Below is a small trained network, with its code and all its weights. Each question gives an input and a class and asks what happens when units are switched off, that is, made to give their printed mean instead of their output.

import numpy as np


def w(rows, s, z=0):
    codes = np.array(rows[::2]) - 128.0
    scale = np.full(codes.shape[1], s)
    scale[-1] = z or s
    return codes * scale


def f(y):
    return np.maximum(y, 0)


def log_softmax(a):
    a = a - a.max(-1, keepdims=True)
    return a - np.log(np.exp(a).sum(-1, keepdims=True))


def net(x, mask):
    res = np.array(x, float).reshape(1, 3) / 4 @ E
    y = f(res @ A[0][:, :-1].T + A[0][:, -1])
    res = res + np.where(mask, y, B[0][:, -1]) @ B[0][:, :-1]
    return log_softmax(res[-1] @ U[:, :-1].T + U[:, -1])


A, B = {}, {}
E = w([
[77,30,82,77,131,20],'x0',
[100,129,185,236,48,39],'x1',
[50,157,129,44,1,147],'x2',
],0.01)
A[0] = w([
[160,110,138,150,172,110,89],'n1',
[55,116,86,119,81,137,108],'n2',
[140,131,172,149,108,60,39],'n3',
[122,122,143,98,94,130,46],'n4',
[104,43,88,74,146,36,111],'n5',
[183,132,128,153,184,105,47],'n6',
[122,55,93,101,126,57,116],'n7',
[69,161,149,49,67,131,101],'n8',
[94,111,143,165,107,74,56],'n9',
[145,134,77,163,79,122,62],'n10',
[136,67,90,89,150,190,9],'n11',
[175,247,183,149,127,193,115],'n12',
[148,66,114,152,141,127,134],'n13',
[109,139,130,93,64,150,64],'n14',
[187,89,97,177,164,113,94],'n15',
[124,128,149,161,102,101,10],'n16',
[91,118,160,204,94,59,110],'n17',
[162,84,167,150,199,109,97],'n18',
[140,131,111,159,84,89,85],'n19',
[106,176,52,50,212,162,2],'n20',
[104,115,181,169,120,133,84],'n21',
[100,85,107,70,171,129,80],'n22',
],0.015,0.0033)
B[0] = w([
[143,68,161,99,92,70,171],'n1',
[162,110,129,107,63,98,185],'n2',
[82,169,105,81,168,102,175],'n3',
[160,89,161,115,128,99,154],'n4',
[193,180,112,255,54,233,224],'n5',
[122,89,124,123,80,83,181],'n6',
[186,156,106,228,123,205,200],'n7',
[143,32,167,113,88,81,218],'n8',
[73,165,121,106,169,136,179],'n9',
[115,115,126,102,151,144,146],'n10',
[65,183,123,71,214,103,179],'n11',
[190,186,112,243,94,188,251],'n12',
[145,78,159,129,79,138,161],'n13',
[133,57,187,80,40,66,185],'n14',
[156,66,163,79,88,63,188],'n15',
[99,142,123,121,206,96,160],'n16',
[70,160,97,81,219,146,216],'n17',
[145,68,194,110,86,66,190],'n18',
[121,141,108,92,155,124,165],'n19',
[60,178,93,74,185,77,213],'n20',
[97,157,82,108,182,133,164],'n21',
[86,167,82,131,184,144,179],'n22',
],0.0092,0.018)
U = w([
[175,209,116,214,96,213,252],'0',
[116,4,172,88,82,42,87],'1',
[11,231,90,66,217,102,6],'2',
],0.013,0.0029)

Each question gives the input, the list of numbers given to net, and the class t.
The units are the neurons (one row each of A and B). Each row of codes is followed by its name. A weight is (code - 128) times the scale printed after its matrix; where a second scale follows, it is the last column's (A, B and U).
mask holds one flag per neuron, in row order. A switched-off neuron (its flag False) gives its mean, the last column of its row in B, instead of its output. The means were averaged over made-up inputs and are rounded, as every weight is.
A unit's drop is (log p(t) with every unit on - log p(t) with that unit switched off) / (log p(t) with every unit on - log p(t) with every unit switched off).
most important unit: the unit with the biggest drop
top k neurons: the k neurons with the biggest drops, biggest first
drop when u is switched off: that unit's drop, to one decimal
input [-3,7,5], class 2: most important unit	n17
input [-2,6,6], class 1: top 3 neurons	(n8; n14; n20)
input [-5,-6,0], class 2: top 4 neurons	(n20; n5; n11; n7)
input [-6,8,8], class 1: top 2 neurons	(n8; n14)
input [8,8,-7], class 0: top 2 neurons	(n5; n7)
input [-6,7,5], class 2: top 3 neurons	(n5; n17; n7)
input [8,-6,8], class 0: top 2 neurons	(n5; n7)
input [-1,-5,-4], class 2: top 2 neurons	(n20; n8)
input [3,3,0], class 0: top 2 neurons	(n20; n5)
input [-2,-3,-3], class 1: top 2 neurons	(n5; n17)
input [-2,2,3], class 1: top 2 neurons	(n5; n7)
input [1,2,0], class 2: top 2 neurons	(n12; n5)
input [-2,-8,-6], class 2: top 2 neurons	(n20; n11)
input [4,3,-3], class 0: top neuron	(n5)
input [-4,7,-7], class 1: drop when n20 is switched off	0.3
input [2,4,0], class 2: drop when n12 is switched off	0.2
input [8,4,1], class 0: drop when n5 is switched off	0.5
